Each row has a name. Each question is about the rows just above it.

Columns, left to right: D X K L B
[117  95  92  78 144]  Vura
[107 116 169  89 171]  gim
[147 162 151 126  87]  vami
[103 111 165  88  92]  nug
[127 124 104 159  94]  Lok
[ 95 116] is in which column, read top down?
X
Which column holds this, read top down? [126  88]
L
[151 165 104] is in which column, read top down?
K
Which column holds this, read top down? [116 162 111]
X
Which column holds this, read top down? [117 107]
D
[171  87] is in which column, read top down?
B
Which column holds [147 103 127] top down?
D

Columns, left to right: J F Z T
[132 170 137  63] = bem
[132 169 141  73] = pufo
[134 195 160  84] = Dini
[139 195 154  81] = vodit
[132 177 150 116] = ludo
[133 169 137  65] = fuf
[132 171 143  77] = dob
[137 143] is in which column, read top down?
Z
[169 171] is in which column, read top down?
F
Which column holds this, read top down? [169 195 195 177]
F

Columns, left to right: A N W Y V P
[185 153 168 121 146 104] = vem
[104 127 157  85 181 101] = zonof
[121 160 152 135  97  64] = Bikop
[179  93 117 122 176 147] = Kan
[ 81  85 156 143 130  87] = gog
[142 147 111  78 135 186] = Bufu
[ 89 157 160  96 175 119] = giki
[126 167 169 114 101  79] = geni
[109 162 187 151  99 117] = zipov
Which column holds [ 81 142  89] top down?
A
Which column holds this, read top down? [127 160  93  85 147 157 167]
N
Which column holds this, read top down? [104 101]
P
Which column holds [153 127 160  93  85 147 157 167] top down?
N
Which column holds this, read top down? [185 104 121 179  81 142  89 126]
A
[126 109] is in which column, read top down?
A
Which column holds this, read top down? [ 93  85 147 157 167]
N

Columns, left to right: tas vef fel boko kir sonil Nokik tonef Fasos mume
[127 141 143  93 121 124 126 116 116 132] = tadep
[119 115 139 125 115 145 114 104 116 117] = kenam
[136 140 118 140 155 123 134 113 147 105] = zuzaz
[162  88 155  88 134 138 114 154 144 125] = kifa
[149 138 158 125 154 110 118 118 140 109] = leli
[ 90 145 139 123 113 139 131 109 159 112] = ded
[142  72 133 113 118 142 124 169 127 133] = Tono
[140 162 130  95 133 132 166  76 131 119] = Gepud
[154 150 130  91 172 105 120  73 125 138] = ger
[123 128 129 136 102 101 114 131 127 137] = Dade
[132 128 146 173 128 129 101 149 126  86] = Gese
Which column holds [137  86] top down?
mume
[145 123 138 110 139 142 132] is in which column, read top down?
sonil
[145 123 138 110 139] is in which column, read top down?
sonil
Which column holds this, read top down? [ 93 125 140]
boko

Columns, left to right: C M Q U S G
[104 128 111 124 131 161] -> Dile
[127 117  97 128 139 109] -> zeni
[126 114  85 130 145 106] -> lidi
[102 114 111 139 130 152] -> kulis
[164 152  79 122 162 116] -> Nupon
Which column holds this, read top down? [102 164]
C
Which column holds this, read top down? [128 130 139 122]
U

Columns, left to right: maku Tasel buk mupev
[100 159 138 145] -> Pase
[156 134 112 135] -> vikad
[109  67 123 142] -> rifo
Which column holds this, read top down? [112 123]
buk
[135 142] is in which column, read top down?
mupev
Which column holds [156 109] top down?
maku
[138 112] is in which column, read top down?
buk

Columns, left to right: Sedub Luze Miva kos Sivos bak dad vek
[104 117 128 126  92 115 140  86] = nozud
[144 152 145 139 104 138  94 136] = dolat
[104 117 128 126  92 123 124 124] = baro
[160 162  89  71 136 149 121  79] = mis
[132 152 145 139 104 138  94 136] = Dibif
[138 123 149] is in which column, read top down?
bak
Which column holds [104 144 104] top down?
Sedub
Which column holds [ 92 136 104] top down?
Sivos
[152 117 162 152] is in which column, read top down?
Luze
Which column holds [126 139 126] top down?
kos

Columns, left to right: papet riv Bokug gis Falen Gare
[132  92  82  71 126 175] -> potog
[145 151 157 108 160 125] -> vuzev
[136 146 178 132 140 130] -> teba
Which column holds [151 146] top down?
riv
[175 125] is in which column, read top down?
Gare

Columns, left to right: kote duze pilo kuz mog sagup Doban
[107 137 116 122 130 152 128] : todo
[122 172 123 135 136 130 132] : vaki
[156 176 153 158 126  83 142] : lop
[ 83 132  90 101 137 186 116] : Veb
[159 177 159 163 124  79 146] : nuz
[ 99  83  96  93 130 173 108] : Baliv
[113 103 115 113 128 151 123] : rosog
[159 177 159 163 128  79 146] : loke
Which column holds [172 176] top down?
duze
[137 172 176 132] is in which column, read top down?
duze
[135 158 101 163] is in which column, read top down?
kuz
Which column holds this, read top down? [115 159]
pilo
[132 142 116 146] is in which column, read top down?
Doban
[128 132 142 116] is in which column, read top down?
Doban

Columns, left to right: niro riso Pabo por mibiz
[160 158  76 131 195] = tuni
[ 95 114 174 103  89] = leg
[160 158  76 127 106] = Dosog
Which column holds [195  89] top down?
mibiz
[ 89 106] is in which column, read top down?
mibiz
[174  76] is in which column, read top down?
Pabo
Which column holds this, read top down? [ 95 160]
niro

Columns, left to right: lup piba Doki voken Nis zotun vivav luse selab Netod
[101  91 162 129 120 129 178 166 119 150]  nutil
[ 89  99 170 128 123 141 173 162 116 140]  Ramo
[116 129 132 108 136  97 133 112 126  86]  kaz
[150 112 112 163 113 158 113 132 131 165]  mape
[118 108 101 148 129 134 148 144 132 150]  vufos
[149 134 143 115 113 130 101 114 134 106]  gopo
[ 89 116 150] is in which column, read top down?
lup
[116 150] is in which column, read top down?
lup
Which column holds this, read top down? [131 132]
selab
[134 130] is in which column, read top down?
zotun
Which column holds [129 112 108] top down?
piba
Which column holds [119 116 126 131] top down?
selab
Which column holds this, read top down? [91 99]
piba

Columns, left to right: fup Fole Babom bab bafis fis vige
[115 119 124 142 153 135 148] : mepa
[132 105 129 107 136 131 107] : vibor
[137 110 144 103 102 144 117] : derir
[153 134  81 130 125  97 154] : bok
[137 110 144 103 102 100 107] : divi
[111 144 148 126 108 121 112] : sisil
[136 119 141 128  88 125 130] : funer
[143 144 132 159 142 120 110] : fuz
[105 128 152 136 122 138 128] : Zefid
[146 134 149 136 126 117 156] : ziv
[119 118 102 177 125 139 113] : Feda
Which column holds this, read top down? [134 110]
Fole
Which column holds [110 144 119] top down?
Fole
Which column holds [129 144  81 144 148 141 132 152 149] top down?
Babom
[119 105 110 134 110] is in which column, read top down?
Fole
Which column holds [137 153 137 111 136 143 105 146] top down?
fup

Columns, left to right: mafus buve tutez sipab vun sege tutuf lero dez kuvib
[135 138 168 135 141 164 135 140 128 135] -> naseb
[135 138 168 135 141 164 135 140 128 132] -> bek
[129 141 180 129 146 136 131 141 128 129] -> piges
[129 136 163 130 139 140 138 136 128 129] -> momif
[135 134 153 135 136 160 131 136 128 134] -> Keko
Which column holds [135 135 129 130] top down?
sipab
Which column holds [129 135] top down?
mafus
[163 153] is in which column, read top down?
tutez

Columns, left to right: Fogam Sos Sipod Sig
[160  96 135 131]  gel
[146 114 128 126]  masom
[ 86 176 114 114]  Pogu
[149 103 140 144]  Pak
[129 128 128 128]  kob
[142 115 136 141]  kofa
Which column holds [135 128 114 140] top down?
Sipod
Which column holds this, read top down? [128 115]
Sos
Which column holds [160 146  86] top down?
Fogam

Columns, left to right: Povab Remul fulo posub bib tover Nesim
[ 86 121 115  74 125 121 160] -> zavi
[ 86 121 115  74 166 116 141] -> befa
[123 136 136 130 141 125 131] -> Vetom
[115 129 127 135 132 137 170] -> bip
[123 136 136 130 141 125 153] -> vud
[123 136 136 130 141 117 140] -> mivi
Which column holds this, read top down? [121 121 136 129]
Remul
Which column holds [136 129 136 136] top down?
Remul

Columns, left to right: nosip temuk Resag fuv Zoma faf foti gezek Zupi
[117 103 119  97 136 169 107 140 148] = dig
[ 97  79 123 140 118 124 130 119 120] = rinim
[ 85 107 114 118  74 176  77 127 122] = sil
[112  99 117 159 123 112 119 133 118] = Gufet
[128  90 145 114 116 110 137 106 141] = nuto
[148 167 115 101 154 120 155 163 147] = rodu
[124 151 132 149  81 141 123  98 154] = vog
Which column holds this, read top down? [130  77]
foti
[110 120 141] is in which column, read top down?
faf
Which column holds [112 110 120] top down?
faf

